Below is a small trained network, with its code and all its weights. Each question gives an input and a target symbol and asks what happens when units are switched off, that is, made to give their printed mean instead of their output.

import numpy as np


def w(rows, s, z=0):
    codes = np.array(rows[::2]) - 128.0
    scale = np.full(codes.shape[1], s)
    scale[-1] = z or s
    return codes * scale


def norm(h):
    return h / np.sqrt((h * h).mean(-1, keepdims=True) + 1e-5)


def f(y):
    return y / 2 * (1 + np.tanh(0.7978845608 * (y + 0.044715 * y**3)))


def softmax(a):
    e = np.exp(a - a.max(-1, keepdims=True))
    return e / e.sum(-1, keepdims=True)


def log_softmax(a):
    a = a - a.max(-1, keepdims=True)
    return a - np.log(np.exp(a).sum(-1, keepdims=True))


def net(x, mask):
    ids = ['βγδεζηθλμξπστφψ'.index(c) for c in x.split()]
    T = len(ids)
    res = E[ids] + P[:T]
    r = norm(res)
    for j in range(3):
        rows = slice(4 * j, 4 * j + 4)
        q, k, v = (r @ M[0][rows].T for M in (Q, K, V))
        z = softmax(np.where(np.tri(T) > 0, q @ k.T / 4**0.5, -1e9)) @ v
        o = O[0][rows]
        res = res + np.where(mask[j], z, o[:, -1]) @ o[:, :-1]
    y = f(norm(res) @ A[0][:, :-1].T + A[0][:, -1])
    res = res + np.where(mask[3:19], y, B[0][:, -1]) @ B[0][:, :-1]
    return log_softmax(norm(res)[-1] @ U[:, :-1].T + U[:, -1])


Q, K, V, O, A, B = {}, {}, {}, {}, {}, {}
E = w([
[7,132,145],'β',
[130,105,147],'γ',
[141,125,159],'δ',
[184,132,88],'ε',
[126,93,140],'ζ',
[183,130,89],'η',
[126,98,138],'θ',
[179,128,88],'λ',
[176,129,90],'μ',
[140,129,156],'ξ',
[126,96,138],'π',
[140,128,156],'σ',
[180,135,100],'τ',
[138,132,153],'φ',
[127,96,139],'ψ',
],0.017)
P = w([
[94,154,103],'0',
[249,32,90],'1',
[169,92,153],'2',
[206,82,136],'3',
[29,132,191],'4',
[103,100,176],'5',
[77,118,190],'6',
[188,198,148],'7',
[109,61,153],'8',
[129,53,164],'9',
[253,49,115],'10',
],0.0063)
Q[0] = w([
[141,136,136],'h1',
[153,115,93],'h1',
[126,146,56],'h1',
[102,125,163],'h1',
[80,139,143],'h2',
[101,148,118],'h2',
[116,133,128],'h2',
[129,140,109],'h2',
[254,111,62],'h3',
[167,100,123],'h3',
[60,184,57],'h3',
[151,117,153],'h3',
],0.034)
K[0] = w([
[127,143,138],'h1',
[147,133,141],'h1',
[182,125,65],'h1',
[103,113,128],'h1',
[118,93,114],'h2',
[99,119,114],'h2',
[123,119,124],'h2',
[107,137,123],'h2',
[2,194,132],'h3',
[85,130,150],'h3',
[165,149,39],'h3',
[118,126,155],'h3',
],0.038)
V[0] = w([
[82,98,100],'h1',
[191,70,211],'h1',
[229,78,95],'h1',
[230,113,16],'h1',
[154,152,249],'h2',
[159,18,154],'h2',
[101,123,108],'h2',
[18,67,163],'h2',
[82,230,69],'h3',
[162,159,134],'h3',
[70,22,114],'h3',
[93,97,97],'h3',
],0.012)
O[0] = w([
[97,61,102,128],'h1',
[174,147,241,212],'h1',
[110,210,185,94],'h1',
[70,246,120,8],'h1',
[87,236,173,230],'h2',
[163,207,52,217],'h2',
[121,98,107,90],'h2',
[62,116,17,70],'h2',
[47,92,30,2],'h3',
[100,102,152,105],'h3',
[213,177,97,198],'h3',
[149,132,85,122],'h3',
],0.014,0.009)
A[0] = w([
[121,8,175,170],'n1',
[217,164,84,236],'n2',
[141,89,114,92],'n3',
[89,22,192,105],'n4',
[124,110,121,115],'n5',
[166,63,61,71],'n6',
[19,35,83,69],'n7',
[133,113,111,164],'n8',
[85,117,161,82],'n9',
[110,58,120,91],'n10',
[91,106,33,223],'n11',
[130,108,123,78],'n12',
[42,171,92,253],'n13',
[158,80,109,122],'n14',
[139,161,178,140],'n15',
[73,112,190,53],'n16',
],0.017,0.0025)
B[0] = w([
[76,181,57,223],'n1',
[74,102,79,254],'n2',
[142,146,159,142],'n3',
[100,101,189,183],'n4',
[145,128,135,123],'n5',
[178,120,223,166],'n6',
[166,246,139,145],'n7',
[140,136,139,131],'n8',
[136,104,91,125],'n9',
[141,172,131,139],'n10',
[70,174,97,137],'n11',
[136,134,135,125],'n12',
[213,255,125,143],'n13',
[147,173,173,170],'n14',
[102,66,131,206],'n15',
[156,80,90,137],'n16',
],0.035,0.0098)
U = w([
[187,253,141,175],'β',
[46,183,155,237],'γ',
[136,145,168,102],'δ',
[134,129,161,41],'ε',
[32,63,179,168],'ζ',
[143,108,210,30],'η',
[128,111,75,121],'θ',
[46,105,145,96],'λ',
[126,112,78,109],'μ',
[130,116,157,27],'ξ',
[136,110,82,122],'π',
[131,114,83,106],'σ',
[236,49,90,178],'τ',
[48,90,142,106],'φ',
[134,121,144,3],'ψ',
],0.013,0.0055)

Each question gives the input, a string of symbols that net reads in full, and the target symbol t.
The units are the heads (4 rows each of Q, K, V and O) and the neurons (one row each of A and B). Each row of codes is followed by its name. A weight is (code - 128) times the scale printed after its matrix; where a second scale follows, it is the last column's (O, A, B and U).
mask holds one flag per unit, heads first, then neurons. A switched-off unit (its flag False) gives its mean, the last column of its rows in O or B, instead of its output. The means were averaged over made-up inputs and are rounded, as every weight is.
A unit's drop is (log p(t) with every unit on - log p(t) with that unit switched off) / (log p(t) with every unit on - log p(t) with every unit switched off).
The circuit of an input: a set's keep is (log p(t) with only the set's units on - log p(t) with every unit switched off) / (log p(t) with every unit on - log p(t) with every unit switched off). Starting from the 12 units with the biggest drops (on a tie, the unit counted first), units are removed one at a time, each time the one whose removal leaves the highest keep (on an exact tie, the one counted first), for as long as the keep stays at least 0.8.
units of the circuit, in order: the units of the circuit, biggest drop first
k most important neurons: the k neurons with the biggest drops, biggest first
heads that matter: for each layer, one digit per head in row order, 1 if its drop is at least 0.15 and else 0, layers parted by /
input δ γ ξ π, target ζ: units of the circuit, in order -> (h3)
input φ π σ δ, target γ: units of the circuit, in order -> (h3; n1)
input δ τ η γ η γ γ γ γ ζ, target τ: 2 most important neurons -> (n4; n6)
input τ ξ η τ δ δ δ γ φ θ, target ζ: units of the circuit, in order -> (n13; n7)
input γ β δ γ γ ε δ σ, target τ: heads that matter -> 101
input μ δ δ ε ζ, target ζ: heads that matter -> 001
input γ ζ π, target τ: units of the circuit, in order -> (h1; h3)
input φ γ τ ψ, target γ: units of the circuit, in order -> (h3; n7)
input δ τ γ ψ, target ζ: heads that matter -> 000
input φ ε τ γ, target γ: heads that matter -> 111
input τ ε σ β, target β: units of the circuit, in order -> (n7; h2)
input φ τ δ φ, target γ: heads that matter -> 101
input γ δ γ δ τ γ θ β θ, target τ: heads that matter -> 001
input γ π δ δ γ γ γ η ζ, target τ: units of the circuit, in order -> (h1)
input δ γ ξ, target ζ: heads that matter -> 001
input φ γ ξ, target γ: 3 most important neurons -> (n1; n4; n7)
input τ β τ γ τ δ τ η ζ, target ζ: 2 most important neurons -> (n1; n4)
input τ φ γ γ δ δ, target τ: heads that matter -> 110
input μ γ γ τ γ δ δ γ δ γ ψ, target τ: 3 most important neurons -> (n4; n6; n14)
input φ γ γ σ, target γ: 2 most important neurons -> (n1; n4)
input γ γ φ, target τ: most important neuron -> (n1)
